Here is a tiny trained network, its code and every weight. The questions are about switching its units off for an input and a target symbol, where a switched-off unit gives its printed mean instead of its output.

import numpy as np


def w(rows, s, z=0):
    codes = np.array(rows[::2]) - 128.0
    scale = np.full(codes.shape[1], s)
    scale[-1] = z or s
    return codes * scale


def f(y):
    return y / 2 * (1 + np.tanh(0.7978845608 * (y + 0.044715 * y**3)))


def softmax(a):
    e = np.exp(a - a.max(-1, keepdims=True))
    return e / e.sum(-1, keepdims=True)


def log_softmax(a):
    a = a - a.max(-1, keepdims=True)
    return a - np.log(np.exp(a).sum(-1, keepdims=True))


def net(x, mask):
    ids = ['Ξαβεζηθλμπσω'.index(c) for c in x.split()]
    T = len(ids)
    res = E[ids] + P[:T]
    u = 0
    for l in range(2):
        q, k, v = (res @ M[l].T for M in (Q, K, V))
        z = softmax(np.where(np.tri(T) > 0, q @ k.T / 2**0.5, -1e9)) @ v
        res = res + np.where(mask[u], z, O[l][:, -1]) @ O[l][:, :-1]
        u += 1
        y = f(res @ A[l][:, :-1].T + A[l][:, -1])
        res = res + np.where(mask[u : u + 8], y, B[l][:, -1]) @ B[l][:, :-1]
        u += 8
    return log_softmax(res[-1] @ U[:, :-1].T + U[:, -1])


Q, K, V, O, A, B = {}, {}, {}, {}, {}, {}
E = w([
[192,13,146,252,111],'Ξ',
[107,136,119,150,88],'α',
[181,195,50,122,69],'β',
[94,198,63,134,110],'ε',
[110,159,107,109,130],'ζ',
[134,165,120,86,142],'η',
[138,191,95,74,179],'θ',
[165,149,179,40,214],'λ',
[173,118,212,104,164],'μ',
[93,181,75,154,88],'π',
[164,138,160,144,138],'σ',
[193,73,132,74,69],'ω',
],0.019)
P = w([
[170,10,23,143,199],'0',
[128,78,70,151,134],'1',
[175,139,138,175,128],'2',
[177,173,189,151,88],'3',
[179,191,253,223,65],'4',
[126,196,235,140,37],'5',
],0.0058)
Q[0] = w([
[2,15,75,133,198],'L0H1',
[99,101,125,34,68],'L0H1',
],0.0079)
K[0] = w([
[58,74,53,76,253],'L0H1',
[183,229,88,250,249],'L0H1',
],0.0059)
V[0] = w([
[239,86,117,112,54],'L0H1',
[212,176,157,26,2],'L0H1',
],0.0073)
O[0] = w([
[20,137,129,10,32,254],'L0H1',
[114,76,29,15,91,140],'L0H1',
],0.011,0.0086)
A[0] = w([
[32,94,96,80,107,120],'L0N1',
[66,223,196,119,109,133],'L0N2',
[142,247,135,49,145,163],'L0N3',
[193,93,111,83,169,169],'L0N4',
[76,125,105,159,192,32],'L0N5',
[1,24,126,112,102,254],'L0N6',
[188,160,91,159,95,174],'L0N7',
[85,199,142,140,209,177],'L0N8',
],0.0095,0.0052)
B[0] = w([
[194,200,136,115,134,214],'L0N1',
[134,2,79,176,83,164],'L0N2',
[163,200,111,223,88,182],'L0N3',
[133,122,171,68,191,136],'L0N4',
[76,65,95,129,91,124],'L0N5',
[175,221,118,177,139,250],'L0N6',
[72,170,69,165,137,141],'L0N7',
[139,42,188,230,137,139],'L0N8',
],0.0076,0.018)
Q[1] = w([
[73,238,51,11,173],'L1H1',
[65,243,169,108,124],'L1H1',
],0.011)
K[1] = w([
[65,103,89,68,155],'L1H1',
[118,161,182,135,1],'L1H1',
],0.009)
V[1] = w([
[41,170,54,140,80],'L1H1',
[254,130,116,170,58],'L1H1',
],0.0061)
O[1] = w([
[107,2,49,71,188,165],'L1H1',
[197,64,107,151,89,255],'L1H1',
],0.009,0.016)
A[1] = w([
[122,176,106,157,212,173],'L1N1',
[140,124,68,165,130,87],'L1N2',
[114,118,102,142,92,67],'L1N3',
[169,125,91,121,145,253],'L1N4',
[164,119,98,112,91,204],'L1N5',
[119,174,160,157,112,123],'L1N6',
[171,146,137,159,143,109],'L1N7',
[10,163,82,141,143,107],'L1N8',
],0.014,0.0053)
B[1] = w([
[218,117,157,218,217,136],'L1N1',
[122,97,188,3,84,203],'L1N2',
[208,160,182,146,163,170],'L1N3',
[98,196,145,206,138,214],'L1N4',
[55,62,151,155,212,254],'L1N5',
[193,29,100,73,190,154],'L1N6',
[154,132,127,41,91,175],'L1N7',
[47,54,246,87,168,134],'L1N8',
],0.0071,0.024)
U = w([
[162,79,152,147,36,160],'Ξ',
[114,131,118,163,129,117],'α',
[162,18,16,56,185,128],'β',
[116,76,151,104,166,46],'ε',
[119,138,97,204,153,130],'ζ',
[119,171,114,196,141,149],'η',
[164,137,80,204,155,43],'θ',
[158,124,174,77,153,56],'λ',
[117,112,221,3,102,73],'μ',
[54,93,191,87,148,253],'π',
[125,137,148,131,126,107],'σ',
[169,205,99,100,70,167],'ω',
],0.0078,0.0052)

Each question gives the input, a string of symbols that net reads in full, and the target symbol t.
The units are the heads (2 rows each of Q, K, V and O) and the neurons (one row each of A and B). Each row of codes is followed by its name. A weight is (code - 128) times the scale printed after its matrix; where a second scale follows, it is the last column's (O, A, B and U).
mask holds one flag per unit, layer by layer, with each layer's heads first. A switched-off unit (its flag False) gives its mean, the last column of its rows in O or B, instead of its output. The means were averaged over made-up inputs and are rounded, as every weight is.
A unit's drop is (log p(t) with every unit on - log p(t) with that unit switched off) / (log p(t) with every unit on - log p(t) with every unit switched off).
The circuit of an input: a set's keep is (log p(t) with only the set's units on - log p(t) with every unit switched off) / (log p(t) with every unit on - log p(t) with every unit switched off). Starting from the 12 units with the biggest drops (on a tie, the unit counted first), units are removed one at a time, each time the one whose removal leaves the highest keep (on an exact tie, the one counted first), for as long as the keep stays at least 0.8.
circuit, biggest first: the units of the circuit, biggest drop first
top k neurons: the k neurons with the biggest drops, biggest first
top k neurons in layer l: the k neurons of layer l with the biggest drops, biggest first
drop when u is switched off: that unit's drop, to one decimal
input θ Ξ λ β α, target β: top neuron in layer 0 : L0N3
input π π β β μ, target β: circuit, biggest first : L1H1; L0H1
input π π π, target π: top 2 neurons in layer 1 : L1N8; L1N2
input α β Ξ β ε, target β: circuit, biggest first : L1H1; L0H1
input ω λ ω, target ω: top 3 neurons in layer 0 : L0N1; L0N6; L0N2
input η ω α λ β ω, target β: top 2 neurons : L1N5; L0N2
input Ξ λ β ω, target β: top 3 neurons in layer 0 : L0N6; L0N7; L0N8
input β π ζ η Ξ ζ, target Ξ: top 2 neurons in layer 1 : L1N2; L1N6
input Ξ π Ξ Ξ Ξ α, target Ξ: circuit, biggest first : L0N2; L0H1
input Ξ ω θ, target ω: circuit, biggest first : L0N3; L0H1
input ζ π λ, target λ: top 2 neurons : L0N8; L0N6
input ζ π Ξ ω λ, target ω: circuit, biggest first : L0H1; L0N3
input λ Ξ η, target Ξ: top 2 neurons in layer 0 : L0N2; L0N8
input π π η ω Ξ, target ω: top 2 neurons in layer 0 : L0N6; L0N1
input β π π, target β: circuit, biggest first : L1H1
input Ξ β π θ, target β: top 2 neurons : L0N4; L1N2
input Ξ λ Ξ β β η, target β: top 2 neurons in layer 1 : L1N5; L1N2
input λ Ξ ε, target Ξ: top 3 neurons in layer 0 : L0N2; L0N8; L0N6
input π Ξ π λ, target Ξ: top 2 neurons in layer 1 : L1N5; L1N2
input Ξ Ξ β, target β: circuit, biggest first : L1H1
input Ξ ω Ξ, target ω: top 3 neurons in layer 0 : L0N6; L0N1; L0N2
input Ξ ω Ξ π, target Ξ: top 2 neurons : L0N2; L1N2
input π π μ π, target π: top 2 neurons : L0N6; L0N1
input Ξ β ζ λ β λ, target β: drop when L1H1 is switched off : 1.0
input π ω ω, target ω: drop when L0N2 is switched off : 0.2
input η η η ω λ, target ω: drop when L0H1 is switched off : 1.0
input θ Ξ Ξ Ξ η, target Ξ: drop when L0N2 is switched off : 0.4
input η π Ξ Ξ λ, target Ξ: top neuron : L0N2
